Below are the code and all the weights of a small trained network. Each question names an input and a class and asks about switching units off, where a switched-off unit gives its printed mean instead of its output.

import numpy as np


def w(rows, s, z=0):
    codes = np.array(rows[::2]) - 128.0
    scale = np.full(codes.shape[1], s)
    scale[-1] = z or s
    return codes * scale


def f(y):
    return np.maximum(y, 0)


def log_softmax(a):
    a = a - a.max(-1, keepdims=True)
    return a - np.log(np.exp(a).sum(-1, keepdims=True))


def net(x, mask):
    res = np.array(x, float).reshape(1, 5) / 4 @ E
    y = f(res @ A[0][:, :-1].T + A[0][:, -1])
    res = res + np.where(mask, y, B[0][:, -1]) @ B[0][:, :-1]
    return log_softmax(res[-1] @ U[:, :-1].T + U[:, -1])


A, B = {}, {}
E = w([
[102,167,128,138,130,46,107,5,115,126,112,156],'x0',
[167,121,111,147,85,158,106,159,167,115,71,112],'x1',
[119,161,101,128,75,152,106,104,77,101,47,143],'x2',
[140,151,133,101,75,66,92,177,69,49,119,113],'x3',
[49,70,126,186,150,201,119,164,164,134,168,76],'x4',
],0.012)
A[0] = w([
[223,154,119,95,88,173,127,172,87,102,4,142,183],'n1',
[150,135,122,98,127,67,131,165,81,108,152,135,134],'n2',
[100,134,127,120,142,116,130,75,109,136,143,136,64],'n3',
[85,127,141,132,122,176,128,144,123,102,128,125,67],'n4',
[145,120,120,142,123,94,135,130,154,123,144,126,110],'n5',
[188,139,139,110,119,139,135,159,143,133,87,134,191],'n6',
[157,118,133,102,162,179,155,173,147,187,203,136,119],'n7',
[164,149,141,77,128,21,140,189,40,97,164,136,136],'n8',
[122,140,130,112,118,246,145,162,63,136,84,138,225],'n9',
[145,134,146,125,137,83,136,125,167,131,147,132,1],'n10',
[44,119,132,135,129,224,128,180,85,105,143,121,81],'n11',
[130,153,129,94,154,114,152,27,69,188,135,154,150],'n12',
[165,108,129,109,170,207,155,183,169,199,214,132,172],'n13',
],0.02,0.0035)
B[0] = w([
[201,124,104,123,132,67,140,146,75,168,160,129,234],'n1',
[168,138,143,129,132,166,111,101,147,125,169,125,184],'n2',
[154,133,138,122,127,80,132,150,145,142,121,131,175],'n3',
[105,142,135,120,171,97,101,125,80,131,148,138,166],'n4',
[77,149,165,127,183,112,99,119,111,150,161,142,145],'n5',
[137,125,109,140,109,82,133,112,123,120,140,118,171],'n6',
[141,126,125,159,130,131,122,145,132,220,96,126,217],'n7',
[185,124,136,108,126,201,137,80,151,101,213,133,228],'n8',
[55,119,78,134,127,124,110,135,103,113,149,123,206],'n9',
[136,119,110,132,109,181,127,151,93,138,95,121,154],'n10',
[98,116,51,135,117,136,130,118,68,136,134,130,219],'n11',
[159,128,153,134,122,6,133,128,138,101,112,122,226],'n12',
[152,137,148,106,124,124,135,209,83,201,108,129,253],'n13',
],0.024,0.028)
U = w([
[112,159,202,163,130,75,116,119,218,30,59,150,112],'0',
[177,127,117,154,140,106,113,202,65,173,114,133,180],'1',
[113,105,69,118,156,212,58,97,108,83,196,146,206],'2',
[174,105,85,150,38,162,195,170,211,140,101,120,27],'3',
[142,101,131,32,7,186,208,151,186,50,71,188,2],'4',
[157,143,194,125,169,254,121,201,134,189,106,143,89],'5',
[241,146,156,124,129,101,123,114,128,99,164,142,100],'6',
[154,138,140,103,78,204,230,155,147,24,78,192,6],'7',
],0.008,0.0035)

Each question gives the input, the list of numbers given to net, and the class t.
The units are the neurons (one row each of A and B). Each row of codes is followed by its name. A weight is (code - 128) times the scale printed after its matrix; where a second scale follows, it is the last column's (A, B and U).
mask holds one flag per neuron, in row order. A switched-off neuron (its flag False) gives its mean, the last column of its row in B, instead of its output. The means were averaged over made-up inputs and are rounded, as every weight is.
A unit's drop is (log p(t) with every unit on - log p(t) with that unit switched off) / (log p(t) with every unit on - log p(t) with every unit switched off).
The circuit of an input: a set's keep is (log p(t) with only the set's units on - log p(t) with every unit switched off) / (log p(t) with every unit on - log p(t) with every unit switched off). Starting from the 12 units with the biggest drops (on a tie, the unit counted first), units are removed one at a time, each time the one whose removal leaves the highest keep (on an exact tie, the one counted first), for as long as the keep stays at least 0.8.
circuit, biggest first: the units of the circuit, biggest drop first
most important unit: the unit with the biggest drop
top k neurons: the k neurons with the biggest drops, biggest first
drop of u: that unit's drop, to one decimal
input [-5,3,4,8,6], class 2: top 3 neurons : (n13; n9; n12)
input [-1,-1,4,5,1], class 2: circuit, biggest first : (n12; n13)
input [6,-4,8,6,7], class 2: top 2 neurons : (n13; n1)
input [0,2,1,3,1], class 6: top 2 neurons : (n13; n7)
input [7,0,-8,-7,-6], class 0: most important unit : n12
input [4,3,-3,7,0], class 2: circuit, biggest first : (n12; n13)
input [-1,-7,3,1,3], class 2: circuit, biggest first : (n13; n1)
input [-2,5,1,8,8], class 2: top 3 neurons : (n13; n12; n7)
input [5,-6,-7,7,6], class 2: top 3 neurons : (n12; n1; n13)
input [-1,-7,-6,7,-4], class 6: top 2 neurons : (n9; n11)
input [-4,0,8,8,7], class 2: top 2 neurons : (n13; n9)
input [6,-7,-3,-7,-4], class 0: top 2 neurons : (n12; n1)
input [1,2,-1,2,2], class 2: top 4 neurons : (n13; n12; n1; n7)
input [8,-8,4,1,3], class 0: most important unit : n1
input [-3,-3,4,0,3], class 2: drop of n1 : 0.3
input [-5,5,-1,6,-5], class 6: drop of n13 : 0.0
input [8,-5,-1,-4,3], class 0: drop of n1 : 0.1
